Here is a tiny trained network, its code and every weight. The questions are about switching its units off for an input and a target symbol, where a switched-off unit gives its printed mean instead of its output.

import numpy as np


def w(rows, s, z=0):
    codes = np.array(rows[::2]) - 128.0
    scale = np.full(codes.shape[1], s)
    scale[-1] = z or s
    return codes * scale


def f(y):
    return np.maximum(y, 0)


def softmax(a):
    e = np.exp(a - a.max(-1, keepdims=True))
    return e / e.sum(-1, keepdims=True)


def log_softmax(a):
    a = a - a.max(-1, keepdims=True)
    return a - np.log(np.exp(a).sum(-1, keepdims=True))


def net(x, mask):
    ids = ['αβδεθμστφψ'.index(c) for c in x.split()]
    T = len(ids)
    res = E[ids] + P[:T]
    r = res
    for j in range(2):
        rows = slice(2 * j, 2 * j + 2)
        q, k, v = (r @ M[0][rows].T for M in (Q, K, V))
        z = softmax(np.where(np.tri(T) > 0, q @ k.T / 2**0.5, -1e9)) @ v
        o = O[0][rows]
        res = res + np.where(mask[j], z, o[:, -1]) @ o[:, :-1]
    y = f(res @ A[0][:, :-1].T + A[0][:, -1])
    res = res + np.where(mask[2:6], y, B[0][:, -1]) @ B[0][:, :-1]
    return log_softmax(res[-1] @ U[:, :-1].T + U[:, -1])


Q, K, V, O, A, B = {}, {}, {}, {}, {}, {}
E = w([
[69,132,159,123,191,35],'α',
[49,144,149,214,50,126],'β',
[217,117,138,227,114,138],'δ',
[224,150,139,124,127,187],'ε',
[236,124,99,112,80,33],'θ',
[51,248,121,158,107,92],'μ',
[101,88,112,191,164,101],'σ',
[65,217,79,68,136,102],'τ',
[131,148,232,73,134,148],'φ',
[128,156,34,131,119,70],'ψ',
],0.016)
P = w([
[3,128,74,149,24,204],'0',
[144,155,119,169,129,122],'1',
[135,159,141,146,134,102],'2',
[120,159,142,135,150,88],'3',
[124,161,157,138,137,100],'4',
[132,153,159,133,140,94],'5',
[129,153,163,136,138,96],'6',
[129,153,152,130,143,89],'7',
[119,154,152,131,142,91],'8',
[119,155,165,134,141,96],'9',
[133,154,155,131,140,94],'10',
[124,152,150,124,135,96],'11',
[132,144,152,126,141,93],'12',
[128,145,150,119,139,90],'13',
],0.011)
Q[0] = w([
[151,170,132,109,144,64],'h1',
[69,2,83,55,74,164],'h1',
[157,212,122,148,101,115],'h2',
[163,116,193,136,156,203],'h2',
],0.03)
K[0] = w([
[79,93,143,125,52,167],'h1',
[227,249,220,227,217,72],'h1',
[156,145,185,72,16,142],'h2',
[196,197,169,172,208,177],'h2',
],0.021)
V[0] = w([
[211,253,147,219,121,154],'h1',
[66,43,171,61,183,202],'h1',
[127,8,97,138,176,108],'h2',
[156,122,203,180,36,125],'h2',
],0.015)
O[0] = w([
[125,86,134,68,250,97,148],'h1',
[151,168,211,167,108,143,70],'h1',
[118,218,108,185,157,108,11],'h2',
[23,105,103,136,109,99,220],'h2',
],0.011,0.012)
A[0] = w([
[79,170,124,70,133,199,90],'n1',
[121,121,83,162,143,222,64],'n2',
[108,97,94,115,181,130,4],'n3',
[185,100,119,116,149,249,108],'n4',
],0.018,0.0043)
B[0] = w([
[152,126,164,168,51,122,165],'n1',
[179,172,131,62,170,110,142],'n2',
[159,183,135,201,107,149,253],'n3',
[99,160,92,56,248,171,177],'n4',
],0.014,0.015)
U = w([
[152,197,133,118,85,119,25],'α',
[34,57,121,130,146,123,198],'β',
[154,127,125,213,163,133,17],'δ',
[87,142,188,127,208,19,254],'ε',
[125,131,33,151,118,112,120],'θ',
[198,8,114,207,138,189,98],'μ',
[84,203,136,101,119,69,91],'σ',
[125,143,114,100,139,166,191],'τ',
[143,109,217,124,127,115,141],'φ',
[183,136,108,62,111,1,212],'ψ',
],0.0069,0.0046)

Each question gives the input, a string of symbols that net reads in full, and the target symbol t.
The units are the heads (2 rows each of Q, K, V and O) and the neurons (one row each of A and B). Each row of codes is followed by its name. A weight is (code - 128) times the scale printed after its matrix; where a second scale follows, it is the last column's (O, A, B and U).
mask holds one flag per unit, heads first, then neurons. A switched-off unit (its flag False) gives its mean, the last column of its rows in O or B, instead of its output. The means were averaged over made-up inputs and are rounded, as every weight is.
A unit's drop is (log p(t) with every unit on - log p(t) with that unit switched off) / (log p(t) with every unit on - log p(t) with every unit switched off).
The circuit of an input: a set's keep is (log p(t) with only the set's units on - log p(t) with every unit switched off) / (log p(t) with every unit on - log p(t) with every unit switched off). Starting from all 6 units, units are removed one at a time, each time the one whose removal leaves the highest keep (on an exact tie, the one counted first), for as long as the keep stays at least 0.8.
circuit, biggest first: the units of the circuit, biggest drop first
unit that matters most: the unit with the biggest drop
k most important neurons: the k neurons with the biggest drops, biggest first
which heads matter: for each layer, one digit per head in row order, 1 if its drop is at least 0.15 and else 0, layers parted by /
drop when u is switched off: that unit's drop, to one decimal
input φ θ ε θ φ, target φ: circuit, biggest first => h1; n4
input ε σ φ θ θ ε θ θ θ μ α β, target ε: unit that matters most => h1
input θ δ ψ δ, target θ: circuit, biggest first => h1; h2
input μ φ β τ ε τ σ, target δ: which heads matter => 10
input μ α ε ε α ψ, target μ: which heads matter => 11
input μ ψ β, target μ: circuit, biggest first => h2; h1; n3
input θ ε α α σ θ μ θ ε σ, target θ: which heads matter => 10
input μ σ ε φ ε ε φ ε τ, target μ: 2 most important neurons => n3; n1
input τ τ ε β φ ε α σ ε θ ε σ ψ, target τ: circuit, biggest first => h2; n4
input μ ε ε ε α ε ε α ε α, target μ: circuit, biggest first => h2; n3; h1
input ψ ε τ σ θ ε ε β α θ θ σ ε τ, target ψ: which heads matter => 01
input β ε μ τ ε μ, target β: which heads matter => 01
input α ε ε σ β δ ε α τ ε θ μ, target α: which heads matter => 10
input θ μ θ β ψ, target θ: circuit, biggest first => h1; n3
input τ ε ε σ, target τ: unit that matters most => h2
input α θ τ ε ε σ μ μ ψ, target α: which heads matter => 11
input δ ε ε β, target δ: 2 most important neurons => n3; n4
input ε σ σ, target δ: 3 most important neurons => n3; n4; n2
input φ δ μ ε θ σ ε μ φ, target φ: drop when h1 is switched off => 0.6
input α ε φ μ α θ θ β β α ε θ θ, target α: circuit, biggest first => h1
